Below are the code and all the weights of a small trained network. Each question names an input and a class and asks about switching units off, where a switched-off unit gives its printed mean instead of its output.

import numpy as np


def w(rows, s, z=0):
    codes = np.array(rows[::2]) - 128.0
    scale = np.full(codes.shape[1], s)
    scale[-1] = z or s
    return codes * scale


def norm(h):
    return h / np.sqrt((h * h).mean(-1, keepdims=True) + 1e-5)


def f(y):
    return np.maximum(y, 0)


def log_softmax(a):
    a = a - a.max(-1, keepdims=True)
    return a - np.log(np.exp(a).sum(-1, keepdims=True))


def net(x, mask):
    res = np.array(x, float).reshape(1, 2) / 4 @ E
    u = 0
    for l in range(2):
        y = f(norm(res) @ A[l][:, :-1].T + A[l][:, -1])
        res = res + np.where(mask[u : u + 13], y, B[l][:, -1]) @ B[l][:, :-1]
        u += 13
    return log_softmax(norm(res)[-1] @ U[:, :-1].T + U[:, -1])


A, B = {}, {}
E = w([
[180,252,125,22,165,133,166,102],'x0',
[192,99,131,108,181,128,6,116],'x1',
],0.0031)
A[0] = w([
[128,86,138,141,162,161,93,119,47],'L0N1',
[149,145,83,141,77,141,113,139,80],'L0N2',
[111,103,107,82,131,93,133,134,97],'L0N3',
[115,175,77,142,31,69,159,88,114],'L0N4',
[186,127,132,143,165,145,3,86,219],'L0N5',
[84,49,108,208,112,197,103,144,241],'L0N6',
[97,165,54,89,91,129,223,110,4],'L0N7',
[123,109,107,107,143,90,152,135,70],'L0N8',
[153,134,121,146,114,138,133,145,101],'L0N9',
[190,184,91,40,148,192,111,109,206],'L0N10',
[91,115,137,130,62,103,227,165,130],'L0N11',
[106,185,100,94,152,218,153,103,112],'L0N12',
[100,73,139,147,81,105,76,149,227],'L0N13',
],0.0022,0.0016)
B[0] = w([
[129,230,105,70,90,139,190,75,149],'L0N1',
[138,155,170,108,117,120,131,99,128],'L0N2',
[127,139,129,117,137,133,127,92,128],'L0N3',
[137,79,131,130,211,220,129,186,175],'L0N4',
[38,169,134,160,173,187,208,234,250],'L0N5',
[218,147,154,91,156,67,216,84,254],'L0N6',
[155,53,88,170,97,107,30,143,176],'L0N7',
[118,148,101,132,153,159,107,143,128],'L0N8',
[134,125,124,126,112,115,113,117,128],'L0N9',
[127,15,138,195,127,31,206,138,240],'L0N10',
[148,92,119,92,229,188,122,249,212],'L0N11',
[173,48,137,166,143,76,134,83,179],'L0N12',
[195,192,127,90,145,39,200,104,221],'L0N13',
],0.002,0.0028)
A[1] = w([
[121,65,114,128,167,192,147,172,110],'L1N1',
[147,114,93,139,176,121,130,143,132],'L1N2',
[161,116,114,115,147,148,36,135,18],'L1N3',
[80,95,131,191,51,119,122,155,141],'L1N4',
[140,225,115,37,121,174,125,81,51],'L1N5',
[102,77,111,166,40,119,85,110,10],'L1N6',
[25,172,110,135,25,186,175,104,53],'L1N7',
[139,124,130,137,112,79,185,136,168],'L1N8',
[159,120,143,132,150,164,62,108,30],'L1N9',
[154,120,119,106,162,134,34,111,83],'L1N10',
[104,86,136,185,46,116,74,133,90],'L1N11',
[109,82,154,174,71,120,77,113,44],'L1N12',
[136,127,134,121,152,147,3,122,39],'L1N13',
],0.0048,0.0013)
B[1] = w([
[146,146,139,124,127,89,94,85,222],'L1N1',
[100,138,167,163,101,142,129,97,206],'L1N2',
[67,136,137,158,91,184,183,199,196],'L1N3',
[184,209,88,24,132,126,119,95,222],'L1N4',
[159,46,56,145,75,62,51,56,218],'L1N5',
[183,188,137,62,193,59,110,61,170],'L1N6',
[77,43,106,140,82,253,77,242,194],'L1N7',
[96,132,167,163,143,162,35,132,251],'L1N8',
[88,129,134,140,102,162,162,140,177],'L1N9',
[38,113,129,182,43,205,206,201,214],'L1N10',
[201,181,73,54,145,103,138,68,195],'L1N11',
[161,168,81,68,145,91,123,59,182],'L1N12',
[37,127,116,112,76,199,226,211,205],'L1N13',
],0.0037,0.0032)
U = w([
[56,109,93,127,76,235,196,235,202],'0',
[218,139,45,49,113,32,136,1,198],'1',
[113,148,249,226,198,110,79,108,8],'2',
],0.0074,0.0014)

Each question gives the input, the list of numbers given to net, and the class t.
The units are the neurons (one row each of A and B). Each row of codes is followed by its name. A weight is (code - 128) times the scale printed after its matrix; where a second scale follows, it is the last column's (A, B and U).
mask holds one flag per neuron, layer by layer. A switched-off neuron (its flag False) gives its mean, the last column of its row in B, instead of its output. The means were averaged over made-up inputs and are rounded, as every weight is.
A unit's drop is (log p(t) with every unit on - log p(t) with that unit switched off) / (log p(t) with every unit on - log p(t) with every unit switched off).
The circuit of an input: a set's keep is (log p(t) with only the set's units on - log p(t) with every unit switched off) / (log p(t) with every unit on - log p(t) with every unit switched off). Starting from the 12 units with the biggest drops (on a tie, the unit counted first), units are removed one at a time, each time the one whose removal leaves the highest keep (on an exact tie, the one counted first), for as long as the keep stays at least 0.8.
units of the circuit, in order: the units of the circuit, biggest drop first
most important unit: the unit with the biggest drop
k most important neurons: the k neurons with the biggest drops, biggest first
k most important neurons of layer l: the k neurons of layer l with the biggest drops, biggest first
drop of u: that unit's drop, to one decimal
input [-8,7], class 1: units of the circuit, in order : (L1N11 L1N12)
input [-8,8], class 0: units of the circuit, in order : (L1N13 L1N10)
input [1,-3], class 2: 4 most important neurons of layer 0 : (L0N11 L0N5 L0N7 L0N4)
input [-3,-2], class 2: 3 most important neurons : (L0N6 L1N8 L0N13)
input [-3,0], class 2: most important unit : L0N6
input [7,7], class 0: 3 most important neurons : (L1N10 L0N6 L0N13)
input [-4,-3], class 1: 2 most important neurons : (L0N5 L1N4)
input [-6,6], class 0: 4 most important neurons : (L1N13 L0N10 L1N10 L1N3)
input [2,-3], class 2: 2 most important neurons of layer 1 : (L1N13 L1N10)
input [-3,3], class 2: 2 most important neurons of layer 1 : (L1N13 L1N7)
input [-8,-6], class 1: 2 most important neurons : (L1N4 L0N5)
input [0,-2], class 2: drop of L1N11 : 0.1
input [7,8], class 0: drop of L1N10 : 0.3
input [-1,-3], class 2: drop of L1N1 : 0.2
input [6,6], class 0: 2 most important neurons of layer 0 : (L0N6 L0N13)
